Below is a small trained network, with its code and all its weights. Each question gives an input and a target symbol and asks what happens when units are switched off, that is, made to give their printed mean instead of their output.

import numpy as np


def w(rows, s, z=0):
    codes = np.array(rows[::2]) - 128.0
    scale = np.full(codes.shape[1], s)
    scale[-1] = z or s
    return codes * scale


def norm(h):
    return h / np.sqrt((h * h).mean(-1, keepdims=True) + 1e-5)


def f(y):
    return y / 2 * (1 + np.tanh(0.7978845608 * (y + 0.044715 * y**3)))


def softmax(a):
    e = np.exp(a - a.max(-1, keepdims=True))
    return e / e.sum(-1, keepdims=True)


def log_softmax(a):
    a = a - a.max(-1, keepdims=True)
    return a - np.log(np.exp(a).sum(-1, keepdims=True))


def net(x, mask):
    ids = ['αβγθμσψω'.index(c) for c in x.split()]
    T = len(ids)
    res = E[ids] + P[:T]
    r = norm(res)
    for j in range(3):
        rows = slice(2 * j, 2 * j + 2)
        q, k, v = (r @ M[0][rows].T for M in (Q, K, V))
        z = softmax(np.where(np.tri(T) > 0, q @ k.T / 2**0.5, -1e9)) @ v
        o = O[0][rows]
        res = res + np.where(mask[j], z, o[:, -1]) @ o[:, :-1]
    y = f(norm(res) @ A[0][:, :-1].T + A[0][:, -1])
    res = res + np.where(mask[3:19], y, B[0][:, -1]) @ B[0][:, :-1]
    return log_softmax(norm(res)[-1] @ U[:, :-1].T + U[:, -1])


Q, K, V, O, A, B = {}, {}, {}, {}, {}, {}
E = w([
[122,125,76],'α',
[139,218,114],'β',
[134,167,116],'γ',
[126,158,122],'θ',
[131,162,109],'μ',
[129,164,111],'σ',
[43,247,191],'ψ',
[143,156,187],'ω',
],0.014)
P = w([
[153,61,133],'0',
[83,116,68],'1',
[218,213,238],'2',
[134,68,139],'3',
[80,127,69],'4',
[233,220,243],'5',
[131,71,139],'6',
[78,128,72],'7',
[254,223,251],'8',
[124,84,121],'9',
[80,126,67],'10',
[254,228,240],'11',
[121,191,6],'12',
[73,143,61],'13',
],0.0088)
Q[0] = w([
[238,181,164],'head 0',
[101,34,168],'head 0',
[59,171,106],'head 1',
[122,126,254],'head 1',
[104,81,76],'head 2',
[151,70,85],'head 2',
],0.011)
K[0] = w([
[141,193,109],'head 0',
[59,7,56],'head 0',
[185,149,216],'head 1',
[11,107,104],'head 1',
[163,21,52],'head 2',
[125,108,59],'head 2',
],0.013)
V[0] = w([
[210,185,181],'head 0',
[134,220,64],'head 0',
[254,182,138],'head 1',
[83,210,146],'head 1',
[167,172,212],'head 2',
[173,159,26],'head 2',
],0.0079)
O[0] = w([
[153,64,93,254],'head 0',
[253,156,95,178],'head 0',
[156,161,71,197],'head 1',
[47,160,148,173],'head 1',
[101,58,91,200],'head 2',
[128,154,167,119],'head 2',
],0.0082,0.0068)
A[0] = w([
[203,146,227,130],'neuron 0',
[87,2,138,87],'neuron 1',
[165,47,234,41],'neuron 2',
[108,51,154,96],'neuron 3',
[101,218,49,113],'neuron 4',
[12,124,139,53],'neuron 5',
[175,96,122,93],'neuron 6',
[174,100,106,117],'neuron 7',
[39,64,2,16],'neuron 8',
[200,48,133,70],'neuron 9',
[180,213,110,104],'neuron 10',
[164,132,149,72],'neuron 11',
[147,109,149,99],'neuron 12',
[154,164,169,147],'neuron 13',
[107,10,188,1],'neuron 14',
[81,56,177,235],'neuron 15',
],0.01,0.0074)
B[0] = w([
[56,189,83,231],'neuron 0',
[104,237,83,157],'neuron 1',
[191,145,89,158],'neuron 2',
[119,150,18,126],'neuron 3',
[116,114,73,252],'neuron 4',
[254,127,255,131],'neuron 5',
[138,126,119,139],'neuron 6',
[70,114,116,172],'neuron 7',
[61,107,24,202],'neuron 8',
[124,89,112,156],'neuron 9',
[115,145,30,223],'neuron 10',
[96,159,113,114],'neuron 11',
[163,159,121,114],'neuron 12',
[60,78,184,169],'neuron 13',
[151,242,2,134],'neuron 14',
[136,34,101,210],'neuron 15',
],0.0062,0.0044)
U = w([
[130,70,153,129],'α',
[173,115,108,13],'β',
[197,233,150,113],'γ',
[96,93,178,246],'θ',
[255,76,153,245],'μ',
[150,164,99,3],'σ',
[76,204,158,252],'ψ',
[18,21,60,154],'ω',
],0.013,0.0048)

Each question gives the input, a string of symbols that net reads in full, and the target symbol t.
The units are the heads (2 rows each of Q, K, V and O) and the neurons (one row each of A and B). Each row of codes is followed by its name. A weight is (code - 128) times the scale printed after its matrix; where a second scale follows, it is the last column's (O, A, B and U).
mask holds one flag per unit, heads first, then neurons. A switched-off unit (its flag False) gives its mean, the last column of its rows in O or B, instead of its output. The means were averaged over made-up inputs and are rounded, as every weight is.
A unit's drop is (log p(t) with every unit on - log p(t) with that unit switched off) / (log p(t) with every unit on - log p(t) with every unit switched off).
The circuit of an input: a set's keep is (log p(t) with only the set's units on - log p(t) with every unit switched off) / (log p(t) with every unit on - log p(t) with every unit switched off). Starting from the 12 units with the biggest drops (on a tie, the unit counted first), units are removed one at a time, each time the one whose removal leaves the highest keep (on an exact tie, the one counted first), for as long as the keep stays at least 0.8.
circuit, biggest first: the units of the circuit, biggest drop first
k most important neurons: the k neurons with the biggest drops, biggest first
heads that matter: for each layer, one digit per head in row order, 1 if its drop is at least 0.15 and else 0, layers parted by /
drop when u is switched off: that unit's drop, to one decimal
input ω β ω γ β ω ω ψ γ, target ψ: circuit, biggest first => head 1; neuron 0
input ω α γ ω α ω α, target ψ: circuit, biggest first => head 2; head 0
input ω β γ γ, target μ: heads that matter => 000
input ψ ω ω, target ψ: circuit, biggest first => neuron 0
input ω ψ θ γ γ ω, target ψ: heads that matter => 010
input γ α α, target μ: heads that matter => 100
input γ γ β β α ω μ, target γ: heads that matter => 001
input α ω ψ ψ μ, target ψ: circuit, biggest first => head 2; head 1
input ω μ α α ω μ θ ψ ω γ, target μ: circuit, biggest first => neuron 0; head 2; neuron 8
input α α ω α σ σ, target μ: 2 most important neurons => neuron 8; neuron 4
input ψ ψ ω ω α ω ω ψ σ, target ψ: circuit, biggest first => neuron 0; head 1
input ω ω θ, target ω: circuit, biggest first => head 2; head 1
input ψ ω ω ω γ σ, target ψ: circuit, biggest first => head 1; neuron 13
input σ θ ω, target θ: 4 most important neurons => neuron 13; neuron 0; neuron 10; neuron 15
input σ β γ ω γ γ β, target μ: 3 most important neurons => neuron 0; neuron 8; neuron 1
input σ σ μ σ, target γ: circuit, biggest first => head 2
input ψ μ θ, target ψ: 2 most important neurons => neuron 0; neuron 15
input α ψ γ ω θ ω ψ ω γ, target ψ: circuit, biggest first => neuron 0; head 1
input ω γ ω, target θ: heads that matter => 011
input σ σ β α, target ψ: heads that matter => 101
input ω γ θ, target ω: most important neuron => neuron 0
input ω α μ, target μ: drop when neuron 4 is switched off => 0.1
input ω ω ψ ω α σ ω α θ, target μ: drop when head 1 is switched off => 0.5
input ω γ ω α α γ α σ σ, target μ: drop when neuron 9 is switched off => 0.0
input γ β γ α σ ω β, target μ: drop when neuron 0 is switched off => 0.4
